Below are the code and all the weights of a small trained network. Each question names an input and a class and asks about switching units off, where a switched-off unit gives its printed mean instead of its output.

import numpy as np


def w(rows, s, z=0):
    codes = np.array(rows[::2]) - 128.0
    scale = np.full(codes.shape[1], s)
    scale[-1] = z or s
    return codes * scale


def f(y):
    return np.maximum(y, 0)


def log_softmax(a):
    a = a - a.max(-1, keepdims=True)
    return a - np.log(np.exp(a).sum(-1, keepdims=True))


def net(x, mask):
    res = np.array(x, float).reshape(1, 6) / 4 @ E
    y = f(res @ A[0][:, :-1].T + A[0][:, -1])
    res = res + np.where(mask, y, B[0][:, -1]) @ B[0][:, :-1]
    return log_softmax(res[-1] @ U[:, :-1].T + U[:, -1])


A, B = {}, {}
E = w([
[141,241,67,132,186],'x0',
[132,127,119,131,121],'x1',
[9,110,91,213,155],'x2',
[59,155,97,36,62],'x3',
[123,129,138,125,136],'x4',
[138,52,52,78,203],'x5',
],0.013)
A[0] = w([
[107,134,105,115,90,90],'n0',
[160,182,142,200,129,104],'n1',
[126,90,89,69,219,48],'n2',
[112,96,73,74,128,96],'n3',
[219,137,163,47,140,125],'n4',
[107,195,105,96,142,71],'n5',
[120,165,150,168,74,31],'n6',
[105,194,184,174,47,88],'n7',
[70,116,106,192,139,137],'n8',
[87,136,121,77,103,107],'n9',
[174,95,104,193,134,76],'n10',
[124,189,172,161,84,34],'n11',
[114,121,178,134,126,99],'n12',
[173,94,105,168,158,46],'n13',
[153,198,122,135,180,86],'n14',
[114,16,74,117,157,81],'n15',
[143,200,92,139,160,82],'n16',
[170,109,139,182,142,131],'n17',
[119,147,168,146,108,74],'n18',
[152,142,151,112,113,76],'n19',
[147,217,85,131,182,72],'n20',
[129,84,78,86,182,54],'n21',
[119,193,165,184,82,2],'n22',
[153,62,157,127,89,74],'n23',
[180,107,137,191,157,121],'n24',
[112,35,172,141,96,96],'n25',
[34,112,98,138,132,148],'n26',
[118,68,188,98,110,85],'n27',
[79,167,103,71,105,87],'n28',
[84,142,122,74,82,123],'n29',
[138,100,92,120,144,1],'n30',
[206,169,154,47,106,160],'n31',
[228,106,164,198,183,107],'n32',
[120,28,151,152,74,81],'n33',
[70,140,111,27,92,111],'n34',
[78,139,90,60,65,88],'n35',
[69,109,117,172,137,157],'n36',
[145,49,87,119,173,57],'n37',
[89,156,106,153,157,89],'n38',
[185,85,159,223,178,93],'n39',
[99,125,169,112,149,61],'n40',
[61,142,160,175,129,127],'n41',
[215,146,169,54,99,149],'n42',
[101,83,122,101,60,115],'n43',
[120,118,180,156,67,90],'n44',
[9,111,76,170,124,143],'n45',
],0.014,0.0039)
B[0] = w([
[112,139,131,147,207,162],'n0',
[115,138,159,103,145,183],'n1',
[235,175,162,90,108,229],'n2',
[194,143,199,116,133,197],'n3',
[167,49,34,223,66,239],'n4',
[54,169,59,95,139,189],'n5',
[220,152,155,95,121,171],'n6',
[226,131,198,89,139,214],'n7',
[156,64,69,217,113,212],'n8',
[58,91,214,129,173,185],'n9',
[111,112,163,133,189,185],'n10',
[208,159,168,85,144,182],'n11',
[130,143,112,72,129,155],'n12',
[125,105,144,119,151,185],'n13',
[35,170,78,100,62,192],'n14',
[196,186,163,98,90,245],'n15',
[60,221,53,80,77,195],'n16',
[60,77,175,116,234,186],'n17',
[185,153,146,98,117,157],'n18',
[161,114,120,152,107,155],'n19',
[49,186,34,62,68,217],'n20',
[255,181,186,71,112,212],'n21',
[206,169,175,95,108,185],'n22',
[68,148,38,90,92,191],'n23',
[59,120,190,131,193,201],'n24',
[27,215,45,100,61,217],'n25',
[139,89,114,179,108,220],'n26',
[81,156,55,102,96,193],'n27',
[83,93,184,111,203,201],'n28',
[80,140,202,163,218,199],'n29',
[172,149,155,113,130,158],'n30',
[139,76,87,207,103,241],'n31',
[53,114,205,157,201,240],'n32',
[61,210,42,71,76,218],'n33',
[85,105,199,151,250,230],'n34',
[78,80,164,124,218,219],'n35',
[168,73,62,213,58,204],'n36',
[192,163,162,77,136,219],'n37',
[131,119,49,132,92,178],'n38',
[81,82,173,134,206,236],'n39',
[138,137,100,126,128,137],'n40',
[173,87,129,149,79,193],'n41',
[162,49,83,220,77,241],'n42',
[86,122,68,95,186,193],'n43',
[167,191,128,66,124,183],'n44',
[161,80,107,204,86,254],'n45',
],0.0082,0.016)
U = w([
[147,73,88,250,72,255],'0',
[59,109,171,146,201,154],'1',
[50,180,62,73,70,100],'2',
[221,160,169,84,103,11],'3',
],0.017,0.00091)

Each question gives the input, the list of numbers given to net, and the class t.
The units are the neurons (one row each of A and B). Each row of codes is followed by its name. A weight is (code - 128) times the scale printed after its matrix; where a second scale follows, it is the last column's (A, B and U).
mask holds one flag per neuron, in row order. A switched-off neuron (its flag False) gives its mean, the last column of its row in B, instead of its output. The means were averaged over made-up inputs and are rounded, as every weight is.
A unit's drop is (log p(t) with every unit on - log p(t) with that unit switched off) / (log p(t) with every unit on - log p(t) with every unit switched off).
unit that matters most: the unit with the biggest drop
top k neurons: the k neurons with the biggest drops, biggest first
drop of u: that unit's drop, to one decimal
input [5,-6,8,7,-8,-1], class 0: unit that matters most	n45
input [8,0,7,-2,-6,4], class 2: top 2 neurons	(n20; n16)
input [-4,6,-1,7,-6,7], class 1: top 4 neurons	(n34; n35; n29; n9)
input [-5,4,-8,8,-1,6], class 0: top 2 neurons	(n4; n42)
input [-5,-5,-3,3,-6,6], class 3: top 2 neurons	(n21; n3)
input [-7,7,-4,7,4,2], class 1: top 3 neurons	(n34; n35; n29)
input [-1,3,5,6,3,1], class 1: top 2 neurons	(n4; n34)
input [5,7,-4,1,0,-2], class 2: top 3 neurons	(n20; n16; n45)
input [5,5,-1,-2,-8,-6], class 3: top 2 neurons	(n7; n22)
input [-6,2,-2,2,5,-7], class 3: top 4 neurons	(n7; n11; n6; n20)
input [-5,5,1,-7,2,7], class 1: top 2 neurons	(n32; n39)
input [7,-8,6,1,5,-4], class 2: top 4 neurons	(n20; n16; n42; n4)
input [0,2,-7,4,-6,6], class 0: top 3 neurons	(n4; n42; n31)
input [-5,4,-2,1,2,6], class 3: unit that matters most	n21
input [2,4,4,-1,-8,-8], class 3: drop of n22	0.0
input [4,4,-8,-8,5,0], class 0: drop of n31	0.8
input [7,-8,-1,8,6,-1], class 1: drop of n34	0.2
